The symbols move the items like this.
q925 ψ q62
q925 ω q51
q925 τ q191
q907 ψ q931
q907 ω q571
q907 τ q362
q112 ψ q299
q112 ω q561
q112 τ q80
q415 ψ q246
q415 ω q745
q415 τ q927
q216 ψ q778
q216 ω q451
q216 τ q585
q220 ψ q80
q220 ω q132
q220 τ q133
q417 ψ q561
q417 ω q299
q417 τ q263
q834 ψ q571
q834 ω q931
q834 τ q776
q878 ψ q790
q878 ω q362
q878 τ q571
q132 ψ q436
q132 ω q220
q132 τ q8
q571 ψ q878
q571 ω q907
q571 τ q834
q898 ψ q482
q898 ω q102
q898 τ q176
q362 ψ q907
q362 ω q878
q362 τ q843
q588 ψ q381
q588 ω q776
q588 τ q931
q62 ψ q562
q62 ω q188
q62 τ q925
q436 ψ q869
q436 ω q133
q436 τ q132
q585 ψ q216
q585 ω q281
q585 τ q562
q927 ψ q415
q927 ω q449
q927 τ q778
q381 ψ q263
q381 ω q643
q381 τ q588
q843 ψ q362
q843 ω q790
q843 τ q246
q281 ψ q654
q281 ω q585
q281 τ q451
q561 ψ q8
q561 ω q112
q561 τ q417
q246 ψ q843
q246 ω q204
q246 τ q415
q643 ψ q776
q643 ω q381
q643 τ q94
q299 ψ q94
q299 ω q417
q299 τ q112
q185 ψ q191
q185 ω q176
q185 τ q102
q778 ψ q927
q778 ω q385
q778 τ q216
q94 ψ q643
q94 ω q263
q94 τ q299
q776 ψ q834
q776 ω q588
q776 τ q643
q869 ψ q102
q869 ω q482
q869 τ q436
q745 ψ q449
q745 ω q415
q745 τ q204
q451 ψ q281
q451 ω q216
q451 τ q385
q136 ψ q176
q136 ω q191
q136 τ q51
q204 ψ q745
q204 ω q246
q204 τ q790
q931 ψ q588
q931 ω q834
q931 τ q907
q449 ψ q385
q449 ω q927
q449 τ q745
q263 ψ q417
q263 ω q94
q263 τ q381
q133 ψ q220
q133 ω q436
q133 τ q482
q102 ψ q185
q102 ω q898
q102 τ q869
q385 ψ q451
q385 ω q778
q385 τ q449
q176 ψ q898
q176 ω q185
q176 τ q136
q562 ψ q585
q562 ω q654
q562 τ q62
q790 ψ q204
q790 ω q843
q790 τ q878
q8 ψ q132
q8 ω q80
q8 τ q561
q188 ψ q51
q188 ω q62
q188 τ q654
q51 ψ q136
q51 ω q925
q51 τ q188
q80 ψ q112
q80 ω q8
q80 τ q220
q482 ψ q133
q482 ω q869
q482 τ q898
q191 ψ q925
q191 ω q136
q191 τ q185
q654 ψ q188
q654 ω q562
q654 τ q281

In the rows, 464 stands for zero.

The rows follow the links: the fewer symbols apart two items are, the more alike their rows tend to be.

Each row is also shifted at random along 4 hidden directions that mean nothing.

Some items, each with a row of numbers:
q561: 455 379 505 558 512 513 410 427 331 438 479 532 516 441 438 553 507 515 367 482 452 368 358 294 414 521 348 346 460 371 387 409
q436: 255 419 410 533 382 419 372 457 521 369 404 615 585 453 471 362 316 396 445 563 375 494 388 557 453 396 460 424 429 386 384 518
q643: 490 524 457 418 442 496 476 438 517 380 484 557 618 528 432 497 431 445 488 620 350 562 493 633 457 400 596 446 629 467 405 393
q869: 609 547 400 446 468 468 404 455 615 421 451 551 579 418 446 304 353 416 503 553 332 551 495 576 463 417 549 443 483 444 425 506
q176: 333 494 568 431 472 353 366 490 510 513 524 433 386 352 503 401 399 474 355 481 501 455 419 386 368 410 350 501 371 508 465 490
q562: 53 420 389 572 401 496 522 534 465 313 388 345 459 590 391 492 356 513 430 538 447 386 423 640 610 426 574 582 488 471 521 464
q931: 730 420 481 388 424 364 595 448 280 562 329 412 280 548 519 521 557 500 478 340 537 398 424 537 523 366 556 420 483 560 424 508
q112: 520 388 351 583 465 578 509 371 488 442 565 475 503 473 442 517 419 481 479 486 360 349 392 464 463 465 452 497 449 361 359 457
q834: 477 578 534 355 465 444 423 504 494 440 420 537 583 461 458 391 478 481 443 566 470 587 552 575 479 379 642 400 587 543 463 436
q451: 555 466 386 508 496 590 533 480 618 433 570 408 469 553 357 532 479 425 559 507 368 540 492 539 443 532 471 581 524 446 542 433
q907: 682 473 458 373 436 361 536 437 392 595 446 418 343 474 512 464 513 451 517 351 522 481 458 484 442 415 494 479 445 560 453 478
q362: 747 472 485 326 449 401 539 491 545 612 451 473 376 465 474 372 543 413 571 390 431 621 494 589 413 367 570 470 488 566 499 528
q898: 400 484 505 481 523 431 377 516 687 522 613 406 361 300 435 303 332 524 377 584 369 463 354 510 406 341 499 567 362 474 496 525
q133: 325 391 409 506 467 447 473 409 496 574 549 446 424 304 469 354 507 523 472 395 427 387 413 438 466 447 496 495 370 462 451 577
q925: 489 558 405 400 430 489 559 471 460 424 405 381 472 525 474 428 470 527 521 459 490 449 567 645 655 397 707 517 549 547 487 498
q585: 43 374 503 483 412 474 509 477 343 391 341 403 484 570 455 583 532 510 492 411 576 435 469 448 567 547 479 453 488 458 559 443
q263: 243 367 498 528 472 492 513 396 411 510 549 451 450 432 417 541 539 535 403 506 439 396 409 496 494 404 529 468 531 458 465 450
q449: 553 455 373 566 499 568 540 489 521 377 452 360 405 514 416 450 460 457 510 394 438 407 458 475 539 550 454 542 425 412 546 505

The symbols that take the first to the second take the third to the fourth. What is the fourth?
Answer with the item's name.
A 542 428 484 485 471 460 379 468 464 459 401 622 583 435 427 445 480 461 464 531 384 541 438 464 433 444 516 313 534 415 426 470
B 505 434 385 489 464 572 476 353 475 441 561 544 554 496 419 543 486 441 487 542 337 472 467 547 470 465 499 466 561 411 372 418
C 733 441 385 532 550 604 467 356 555 531 669 445 477 344 416 465 498 519 493 451 364 368 445 361 459 517 475 491 425 364 397 453
D q869

A 470 464 506 479 489 382 387 502 503 493 497 431 368 361 444 348 356 504 353 511 453 398 343 447 454 356 440 493 382 486 474 533
B 459 452 480 436 408 350 467 504 472 523 383 501 390 477 499 431 427 355 534 399 468 545 465 500 381 450 385 467 406 507 492 566
C 556 534 430 467 518 499 470 532 512 449 403 374 432 442 471 359 471 521 512 416 519 425 528 437 561 514 536 488 412 462 537 526
D q436

A 491 521 472 375 534 485 473 481 483 551 440 394 483 348 507 364 627 508 567 316 587 503 640 312 533 577 533 434 381 509 541 530
B 449 538 443 424 487 442 450 547 473 438 354 444 485 443 499 323 450 511 450 446 529 470 529 462 579 465 608 419 438 508 537 518
C 562 587 410 456 434 401 376 414 449 409 467 488 518 392 527 385 298 416 379 419 488 347 489 356 444 528 263 493 286 397 331 474
D q869

A 555 507 538 432 480 439 426 552 561 463 543 473 382 486 433 487 363 439 350 575 429 571 412 544 350 396 425 540 499 505 485 398
B 236 433 457 446 471 488 505 382 575 537 705 336 399 348 422 431 448 510 424 494 418 379 420 527 430 395 493 647 402 516 437 473
C 463 429 492 463 449 408 441 529 513 461 369 522 415 524 482 444 416 348 504 431 457 568 429 460 361 459 317 464 370 482 518 503
D q133

A 448 497 360 561 526 529 465 498 547 396 491 365 417 421 440 420 378 478 469 428 470 349 480 404 534 565 421 604 333 421 527 531
B 633 431 481 485 527 520 548 415 449 543 606 361 362 452 427 560 546 591 426 464 432 394 390 443 444 426 508 495 531 482 414 437
C 697 581 482 447 448 426 431 593 436 309 282 480 472 580 456 411 331 503 373 575 478 467 431 624 571 373 643 362 552 515 482 474
D q8

A 372 512 474 477 383 492 447 391 424 368 480 547 623 502 504 507 395 436 428 544 457 442 462 476 425 460 391 447 534 434 360 386
B 399 393 495 573 476 458 429 596 461 336 282 508 439 629 418 522 442 427 454 498 460 559 404 513 432 506 388 407 442 432 563 465
C 205 443 494 519 478 451 378 521 624 433 487 509 480 417 448 444 398 335 471 499 415 602 460 429 349 511 282 518 333 442 568 494
D q94

A 585 454 572 420 526 386 430 487 471 584 463 438 353 338 488 383 508 521 407 450 500 467 405 412 430 370 509 426 419 508 467 512
B 345 399 454 508 523 422 385 436 560 556 623 387 393 262 498 330 404 505 394 449 438 366 389 340 426 446 376 533 303 445 451 522
C 377 454 509 552 521 521 449 520 411 345 429 410 457 528 419 602 486 467 393 433 584 408 448 309 489 580 299 442 445 384 549 376
D q778

A 366 368 509 476 512 517 446 445 470 507 522 533 548 416 403 515 569 507 462 532 392 525 427 436 424 447 536 326 559 419 464 435
B 237 559 546 292 462 340 399 441 364 555 377 494 541 323 600 377 603 479 515 368 676 493 654 263 498 548 478 352 393 565 505 479
C 336 404 524 449 548 515 375 390 513 567 599 588 601 306 447 491 625 477 519 500 464 558 510 295 338 541 431 331 478 446 436 435
D q571

A 428 574 412 426 408 435 445 393 438 414 492 416 495 426 550 392 377 452 451 431 524 353 572 462 545 489 443 573 388 467 411 473
B 621 464 455 541 456 511 524 487 466 382 479 441 445 660 403 619 392 421 483 480 442 515 436 502 418 520 328 542 524 432 490 392
C 420 533 430 358 486 548 517 443 509 469 542 364 497 439 448 424 533 551 525 449 483 455 590 538 580 502 673 526 551 503 522 427
D q385

A 301 373 373 511 398 511 595 506 397 469 310 442 430 566 453 452 543 442 620 364 478 484 512 590 599 484 576 447 466 459 576 549
B 582 406 365 593 411 511 602 520 339 379 298 424 391 647 437 590 460 436 519 355 477 381 418 485 544 521 412 462 434 388 484 503
C 506 377 484 584 504 536 487 487 459 441 504 452 466 491 366 546 471 567 366 578 382 418 336 516 487 402 549 401 564 389 426 434
D q561

A 585 399 411 529 427 526 577 477 350 424 347 435 396 660 430 624 503 411 538 378 478 481 446 496 514 540 389 467 497 453 524 428
B 561 477 484 345 453 493 486 307 348 555 474 566 622 459 502 543 678 451 577 427 489 550 595 371 401 515 500 334 601 472 355 368
C 393 547 399 413 386 426 460 397 526 431 450 461 548 446 520 298 383 429 524 478 429 484 527 629 541 408 611 529 460 521 410 553
D q931

A 179 339 355 586 410 538 500 331 462 463 547 500 539 441 423 491 446 455 515 461 350 403 423 486 459 471 437 487 411 388 354 475
B 524 332 356 611 454 494 499 440 374 420 417 468 384 465 440 428 424 486 418 441 397 278 303 492 530 406 461 473 373 370 398 552
C 463 479 512 474 472 506 458 466 517 411 588 458 424 556 466 658 399 395 396 484 456 477 435 398 298 542 239 570 446 451 455 347
D q451

A 387 502 446 379 426 398 396 399 455 510 395 619 616 403 548 348 525 381 577 449 452 573 569 462 460 433 498 370 446 488 423 521
B 152 498 493 426 407 422 400 423 445 355 440 548 613 476 513 466 343 413 393 555 466 492 469 512 437 424 427 462 527 447 385 400
C 294 409 580 430 358 370 503 521 345 471 323 514 405 639 503 608 431 377 452 488 478 555 403 585 386 406 377 410 519 514 465 427
D q843

A 499 513 450 484 497 530 534 484 432 411 459 370 470 523 436 535 518 563 462 462 530 405 520 471 582 532 546 523 531 476 518 403
B 105 383 524 556 429 437 448 545 375 381 309 518 474 565 452 547 462 415 476 472 538 492 446 406 468 550 331 405 437 414 585 458
C 611 439 586 425 429 374 462 584 449 503 337 488 352 556 435 437 401 428 396 533 452 569 382 624 428 292 571 393 554 551 506 465
D q482

A 518 397 508 526 508 482 388 440 394 461 479 545 543 424 454 513 526 497 412 491 440 433 387 290 391 472 342 298 493 356 403 439
B 443 499 460 415 440 404 464 422 563 533 600 386 336 380 494 388 371 419 434 437 448 433 440 522 430 416 421 649 360 513 448 489
C 375 494 440 486 486 532 519 470 423 383 433 363 473 543 411 537 464 536 461 485 500 387 542 485 586 506 553 497 530 461 524 405
D q436

A 425 379 504 437 468 459 575 417 357 597 478 409 376 452 470 536 624 538 457 419 475 432 433 481 520 375 594 447 556 506 469 446
B 451 462 581 419 407 382 415 510 443 484 410 491 386 526 472 532 409 430 410 521 490 574 420 527 345 388 397 453 505 518 463 406
C 676 563 433 401 427 376 391 422 377 440 395 527 532 431 561 376 426 418 479 365 514 393 527 377 494 495 394 409 378 451 354 487
D q204

